Here is a tiny trained network, its code and every weight. The questions are about switching its units off for an input and a target symbol, where a switched-off unit gives its printed mean instead of its output.

import numpy as np


def w(rows, s, z=0):
    codes = np.array(rows[::2]) - 128.0
    scale = np.full(codes.shape[1], s)
    scale[-1] = z or s
    return codes * scale


def norm(h):
    return h / np.sqrt((h * h).mean(-1, keepdims=True) + 1e-5)


def f(y):
    return y / 2 * (1 + np.tanh(0.7978845608 * (y + 0.044715 * y**3)))


def softmax(a):
    e = np.exp(a - a.max(-1, keepdims=True))
    return e / e.sum(-1, keepdims=True)


def log_softmax(a):
    a = a - a.max(-1, keepdims=True)
    return a - np.log(np.exp(a).sum(-1, keepdims=True))


def net(x, mask):
    ids = ['γεηθλμπφψω'.index(c) for c in x.split()]
    T = len(ids)
    res = E[ids] + P[:T]
    u = 0
    for l in range(2):
        q, k, v = (norm(res) @ M[l].T for M in (Q, K, V))
        z = softmax(np.where(np.tri(T) > 0, q @ k.T / 2**0.5, -1e9)) @ v
        res = res + np.where(mask[u], z, O[l][:, -1]) @ O[l][:, :-1]
        u += 1
        y = f(norm(res) @ A[l][:, :-1].T + A[l][:, -1])
        res = res + np.where(mask[u : u + 4], y, B[l][:, -1]) @ B[l][:, :-1]
        u += 4
    return log_softmax(norm(res)[-1] @ U[:, :-1].T + U[:, -1])


Q, K, V, O, A, B = {}, {}, {}, {}, {}, {}
E = w([
[198,120,116,102,123,238],'γ',
[249,171,172,167,136,173],'ε',
[110,41,115,73,99,167],'η',
[164,121,131,117,111,69],'θ',
[173,105,93,122,134,87],'λ',
[129,119,214,189,92,52],'μ',
[141,127,237,203,152,161],'π',
[158,44,101,118,157,199],'φ',
[63,89,117,122,208,69],'ψ',
[126,141,161,55,119,170],'ω',
],0.019)
P = w([
[69,161,92,169,2,165],'0',
[94,152,97,153,44,138],'1',
[101,143,105,126,74,116],'2',
[124,139,107,125,94,82],'3',
[145,146,115,116,115,99],'4',
[137,139,132,116,135,84],'5',
[153,136,138,106,148,75],'6',
[172,149,133,77,165,78],'7',
[172,146,159,86,177,76],'8',
[144,123,180,95,205,61],'9',
[170,162,174,54,206,52],'10',
[161,146,175,29,172,44],'11',
],0.0096)
Q[0] = w([
[253,1,244,63,145,93],'0.h1',
[135,156,159,58,178,102],'0.h1',
],0.008)
K[0] = w([
[168,130,158,43,249,108],'0.h1',
[161,107,153,152,195,120],'0.h1',
],0.011)
V[0] = w([
[161,3,83,150,126,195],'0.h1',
[225,151,83,149,150,19],'0.h1',
],0.0047)
O[0] = w([
[179,14,186,53,104,105,3],'0.h1',
[67,95,128,141,4,135,233],'0.h1',
],0.012,0.00047)
A[0] = w([
[138,138,101,67,124,143,154],'0.n1',
[96,134,164,144,186,78,158],'0.n2',
[148,171,239,240,159,148,116],'0.n3',
[172,61,2,211,196,135,255],'0.n4',
],0.0075,0.0047)
B[0] = w([
[26,38,81,98,255,142,241],'0.n1',
[174,164,40,69,73,114,176],'0.n2',
[104,188,165,128,137,43,171],'0.n3',
[91,192,50,96,168,78,252],'0.n4',
],0.0087,0.0034)
Q[1] = w([
[156,98,166,193,122,70],'1.h1',
[63,79,230,253,120,154],'1.h1',
],0.0066)
K[1] = w([
[95,125,133,82,154,159],'1.h1',
[134,67,68,254,72,172],'1.h1',
],0.007)
V[1] = w([
[91,137,207,41,86,126],'1.h1',
[254,179,20,152,161,21],'1.h1',
],0.0089)
O[1] = w([
[3,134,126,97,124,183,254],'1.h1',
[147,142,67,90,72,127,95],'1.h1',
],0.015,0.0035)
A[1] = w([
[62,125,140,86,153,69,103],'1.n1',
[199,63,207,76,115,50,254],'1.n2',
[60,187,163,126,43,50,170],'1.n3',
[37,1,139,80,155,129,180],'1.n4',
],0.0059,0.0019)
B[1] = w([
[90,64,120,108,116,177,193],'1.n1',
[110,41,189,126,110,99,150],'1.n2',
[102,217,123,83,105,245,179],'1.n3',
[135,154,113,101,84,71,255],'1.n4',
],0.011,0.0068)
U = w([
[97,203,141,80,209,94,216],'γ',
[135,134,148,159,29,139,144],'ε',
[189,133,99,153,115,242,101],'η',
[238,217,140,99,102,100,85],'θ',
[52,98,186,141,212,164,53],'λ',
[59,187,146,198,227,117,254],'μ',
[196,54,161,121,202,71,68],'π',
[166,2,212,159,134,49,214],'φ',
[174,178,71,111,56,49,75],'ψ',
[148,139,111,149,26,195,62],'ω',
],0.0082,0.0033)

Each question gives the input, a string of symbols that net reads in full, and the target symbol t.
The units are the heads (2 rows each of Q, K, V and O) and the neurons (one row each of A and B). Each row of codes is followed by its name. A weight is (code - 128) times the scale printed after its matrix; where a second scale follows, it is the last column's (O, A, B and U).
mask holds one flag per unit, layer by layer, with each layer's heads first. A switched-off unit (its flag False) gives its mean, the last column of its rows in O or B, instead of its output. The means were averaged over made-up inputs and are rounded, as every weight is.
A unit's drop is (log p(t) with every unit on - log p(t) with that unit switched off) / (log p(t) with every unit on - log p(t) with every unit switched off).
The circuit of an input: a set's keep is (log p(t) with only the set's units on - log p(t) with every unit switched off) / (log p(t) with every unit on - log p(t) with every unit switched off). Starting from all 10 units, units are removed one at a time, each time the one whose removal leaves the highest keep (on an exact tie, the one counted first), for as long as the keep stays at least 0.8.
circuit, biggest first: the units of the circuit, biggest drop first
most important unit: the unit with the biggest drop
k most important neurons: the k neurons with the biggest drops, biggest first
top k neurons in layer l: the k neurons of layer l with the biggest drops, biggest first
drop of u: that unit's drop, to one decimal
input φ ω λ ψ ω η π ω φ π φ, target φ: circuit, biggest first => [0.h1, 1.n2]
input λ φ μ φ ω φ λ φ λ φ ε, target φ: circuit, biggest first => [0.h1, 1.n2]
input θ φ ω π ψ ω ω ω ε, target μ: circuit, biggest first => [1.h1, 0.n4]
input ψ ω λ λ ψ π λ γ ψ λ, target ψ: circuit, biggest first => [1.h1]
input π φ π, target φ: 3 most important neurons => [1.n2, 0.n4, 1.n4]
input λ ω ω ε θ π ψ λ μ, target ε: circuit, biggest first => [0.h1, 1.n3]
input λ λ θ, target ω: circuit, biggest first => [0.h1, 1.n3]
input φ ω ω φ η, target φ: circuit, biggest first => [1.n3, 0.h1]
input θ μ λ θ, target ε: top 2 neurons in layer 0 => [0.n4, 0.n2]
input φ ω γ π λ φ φ θ, target φ: 2 most important neurons => [1.n2, 0.n4]
input μ λ ψ, target ψ: top 2 neurons in layer 0 => [0.n2, 0.n1]
input ω π ψ ω π ω ε ω λ φ λ, target φ: top 3 neurons in layer 0 => [0.n1, 0.n3, 0.n4]
input φ λ μ η, target φ: top 2 neurons in layer 1 => [1.n3, 1.n2]
input λ ω θ, target μ: most important unit => 1.h1
input λ θ ω λ ω ω ω γ λ π φ λ, target φ: 2 most important neurons => [1.n2, 0.n1]
input λ ω φ ω φ ε, target φ: top 2 neurons in layer 1 => [1.n2, 1.n3]
input λ θ ω ω λ, target μ: top 2 neurons in layer 0 => [0.n4, 0.n2]
input ε ω ε, target μ: top 2 neurons in layer 0 => [0.n2, 0.n4]
input θ ω ω, target μ: drop of 0.n2 => 0.1
input ε ω ω λ, target μ: drop of 1.h1 => 0.4
input ω φ ω γ λ λ θ, target ε: drop of 0.n3 => 0.0
input λ ω ω, target λ: drop of 0.n4 => 0.1
input ω ω φ, target γ: most important unit => 0.n4
